(in the rows, 128 means zero)
Both labels of each row:
[153 160  91 127 119 119 145 166 116 143 154 168 148 134 141 115 136 131
 146 107 117 136 130 114 131 141 137 163 112 130  79 126 132 131 120 132
 126 145 118 130 126 121 146 140 132 157 111 121 140 166 196 152 130 131
 131 150 155 121 136  80 105 129]
(86) + S
[176 132 134 118 113 117 122 149 131 170 136 130 120 124 150 157 134 149
 127 134 147 127 221 133 135 107 112 137 142 124  98 104 119 133 130 123
 139 148 167 147 147 133 125 133 137 172 139 129 133 105 138 126 131 131
 113 141 106 138 127  96 172 105]
(85) + R
[125 137 116 111 143 103 129 132 128 156 153 135 139 132 133 114 130 126
 126 122 128 124 143 138 123 131 120 144 126 140 120 156 131 130 143 127
 132 132 133 122 121 131 121 153 143 125 131 119 148 154 137 118 110 134
 142 120 141 131 125 110 106 151]
(85) + S
[144 129 133  94 136 122 112 143 137 137 141 160 127 120 144 155 133 144
 140 133 129 137 145 138 131 136 110 155 139 128 109 135 135 132 127 120
 132 135 131 136 128 141 132 126 161 149 130 118 145 189 146 106 126 116
 149 110 130 127 127  77 142 126]
(85) + S
[147 154 123 103 124 122 116 157 115 123 127 160 131 132 141 126 143 126
 132 126 131 113 125 120 136 120 117 183 128 130  81 135 134 133 117 136
 155 128 118 158 130 140 150 130 143 160 101 127 137 173 195 112 120 110
 171 129 125 125 110  52 119 107]
(85) + S
[149 141  96 140 127 105 120 126 119 176 128 133 142 117 133  95 142 144
 153 117  99 136 165 131 148  90 113 159 137 137  83 106 125 131 126 139
 130 127 181 140 144 117 144 119 131 142 120 132 109  79 164 136 125 129
 120 104 128 132 129  99 158 126]
(86) + R
[130 181  74 128 131 147 208  61 105 160 209 145 130 133 162 106 133  92
 111 105 107 127  58 121 102 190 160 145  82 139 123 134 129 121 130 126
 120 119 118 108 108 114 113 149 138  75 136 120 158 133 175 199 137 146
 120 197 177 122 125 135   4 166]
(86) + S
[100 134 135 130 148 131 115  89 126 153 177 132 146 139 113  96 117 120
 122 101  99 139 132 151 110 166 118 138 122 135 146 161 133  30 131 136
 126 113 122 102 125 127 107 136 145  72 155 115 148 228  84 115 134 136
  95  86 152 144 134 164  90 163]
(86) + S
[136 141  98 149 116 105 129 119 123 203 172 120 136 133 125 105 131 134
 106 105 139 147 207 141 128 120 116 132 130 124 112 147 113 144 139 136
 133 118 160 130 115 136 118 137 142 128 149 130 114  59 111 136 145 143
  79  97 122 142 129 149 145 139]
(86) + R
[132 120 118 116 134 116 115 133 122 131 150 149 138 136 131 121 135 142
 130 131 121 135 154 125 138 135 117 148 128 131 103 137 131 126 133 119
 116 127 126 131 138 137 134 147 143 132 114 121 145 177 157 117 146 121
 146 115 125 121 133 105 118 123]
(85) + S
[143 144  92 135 121 134 151 106 120 197 156 113 128 124 132 116 133 123
 103  97 126 136  66 132 134 113 134 117 111 125 115  94 132 140 108 130
 131 129 160 125 122 133 121 135 127 110 125 152 111  60 153 170 141 146
 101 150 166 127 126 142  88 136]
(86) + R
[123 157 105 117 138  87 128 106 122 156 146 122 132 128 134 100 130 124
 114 123 144 136  47 140 127 122 134 164 108 135 121 132 124 127 131 125
 129 136  98 122 118 128 130 136 125  90 105 137 122  88 165 155 128 135
 161 131 158  97 124 119  55 136]
(86) + J
[129 139 101 142 130 136 140  97 139 184 184 121 132 141 134 120 133 118
 113 102 136 144 119 138 105 144 125 134 115 115 140 126 116 131 132 124
 122 110 161 125 122 135  95 140 119  48 153 135 119  57 103 157 129 153
  89 136 152 134 130 156  89 155]
(85) + R
[140 132 114 128 127 132 137  98 132 189 156 117 124 103 129 143 136 123
 115 108 114 143  77 142 127 112 146 121 119 127 137 108 121 147 139 138
 126 122 169 143 112 120 116 130 135 108 124 131  93  25 126 169 131 147
 106 136 143 126 123 141 112 129]
(86) + R
[163 149  92 154 110 123 142 129 124 185 157 113 127 121 140 130 157 130
 114 115 140 137 139 133 124 116 137 137 121 125 118 106 128 139 130 125
 132 134 176 137 133 129 118 129 124 141 126 121 110  51 146 169 128 143
 101 144 137 134 133 126 113 111]
(86) + R
